array([[156, 135, 128, 148, 128, 128],
       [131, 128, 128, 130, 133, 144],
       [131, 132, 128, 152, 128, 128]])	152

array([[136, 113, 149, 102],
       [156, 142, 126, 154],
       [150, 103, 130, 139]])	103

array([[135, 130, 143, 112, 115, 104],
       [118, 123, 153, 138, 147, 135],
       [129, 136, 154, 107, 121, 117]])	107

array([[127, 128, 128, 127, 130, 148, 130],
       [130, 127, 127, 125, 128, 106, 128],
       [127, 129, 127, 128, 125, 150, 128]])	125

array([[111, 126, 121, 129, 152, 139],
       [145, 116, 144, 146, 140, 153],
       [107, 102, 105, 130, 109, 107]])	130

array([[112, 147, 109, 146, 109, 146],
       [132, 124, 132, 124, 132, 124],
       [107, 151, 105, 151, 104, 151]])	151

array([[107, 152, 103, 152, 102, 151],
       [149, 104, 152, 102, 152, 105],
       [107, 153, 102, 153, 105, 153]])	153

array([[111, 145, 118, 140, 113, 142, 126],
       [145, 146, 115, 139, 122, 139, 123],
       [136, 135, 152, 119, 100, 111, 131]])	100

array([[129, 126, 135, 106],
       [138, 137, 133, 128],
       [123, 121, 138, 128]])	121
---
[105 158 122 114 122 146 139] => 139

[157 115 113 154] => 115

[155 124 122 127 139] => 127

[[117 125 152 119 110 131]
 [129 132 147 130 104 127]
 [114 109 140 138 122 132]] => 140

[135 128 146 150 130 101] => 135

[[145 138 117 143 152 149]
 [113 113 140 140 105 114]] => 145

[[106 128 126 125 126 126 118]
 [104 140 126 105 128 127 118]
 [157 137 130 137 129 148 143]] => 143

[119 124 117 154 142] => 124
---
[[129 125 104 133]
 [132 122  99 123]] ==> 122

[116 106 133 141] ==> 106

[127 105 121 143] ==> 105

[105 123 132 128] ==> 123

[125 102 128 109] ==> 102

[154 128 127 121] ==> 128

[[104 126 141 140]
 [119 130 145 141]] ==> 130

[127 151 151 144] ==> 151

[155 106 113 138] ==> 106

[[137 147 146 138]
 [118 140 104 133]] ==> 140
---
[[131 123 120 103 135 120 124]
 [129 135 151 116 137 134 131]
 [139 127 134 110 139 122 116]] Out: 116

[[136 142 147 146 148]
 [136 153 138 141 137]
 [148 140 144 145 146]] Out: 146

[[150 127 144 140 141 116]
 [152 135 139 131 141 124]
 [127 120 128 130 135 139]] Out: 139

[[126 130 152 134 125]
 [138 111 131 113 131]
 [107 118 134 133 120]] Out: 120

[[130 142 128 136]
 [125 153 128 155]
 [120 106 128 147]] Out: 147

[[134 131 134 115 141 106 128]
 [113 127 136 134 115 122 136]
 [143 126 112 131 123 135 117]] Out: 117

[[153 147 150 110 149]
 [110 110 120 139 109]
 [116 151 105 140 157]] Out: 157
---
[[107 117 136 121 125]
 [132 130 135 114 154]
 [127 120 123 141 121]] >> 135, 154

[137 130 126 107 127 116 103] >> 107, 137

[112 150 112 149 104 155 102] >> 149, 155

[127 124 129 128 128 151 154] >> 128, 154

[145 149 128 124 148 143 119] >> 124, 149

[148 121 117 131 133 150 148] >> 131, 150

[[128 122 124 144 101]
 [109 137 105 127 108]
 [155 103 154 139 129]] >> 105, 155

[123 101 115 107 139] >> 115, 139

[123 129 141 131 121 151 132] >> 131, 151
---
120	100	113	126 gives 100
128	119	129	104 gives 119
136	127	154	110 gives 127
121	149	133	108 gives 149
148	105	126	131 gives 105
142	113	133	153 gives 113
---
array([100, 136, 118, 102])	118
array([154, 126, 116, 128, 138, 146, 148])	146
array([140, 100, 129, 158])	129
array([119, 111, 156, 146, 145])	146
array([125, 131, 103, 149, 144])	149
array([140, 154, 124, 108, 149])	108
---
[129 113 154 141 111 125] -> 129, 125

[[152 140 123 121 102 139]
 [131 137 131 133 124 133]
 [123 135 134 136 126 137]] -> 152, 137

[[124 141 124 141 125 123 128]
 [130  98 133 142 133 120 123]
 [127 154 126 139 120 110 116]] -> 124, 116

[103 112 137 129 125 155 121] -> 103, 121

[[124 129 104 124 136 117]
 [124 129 103 124 137 116]] -> 124, 116

[ 99 154 110 148] -> 99, 148
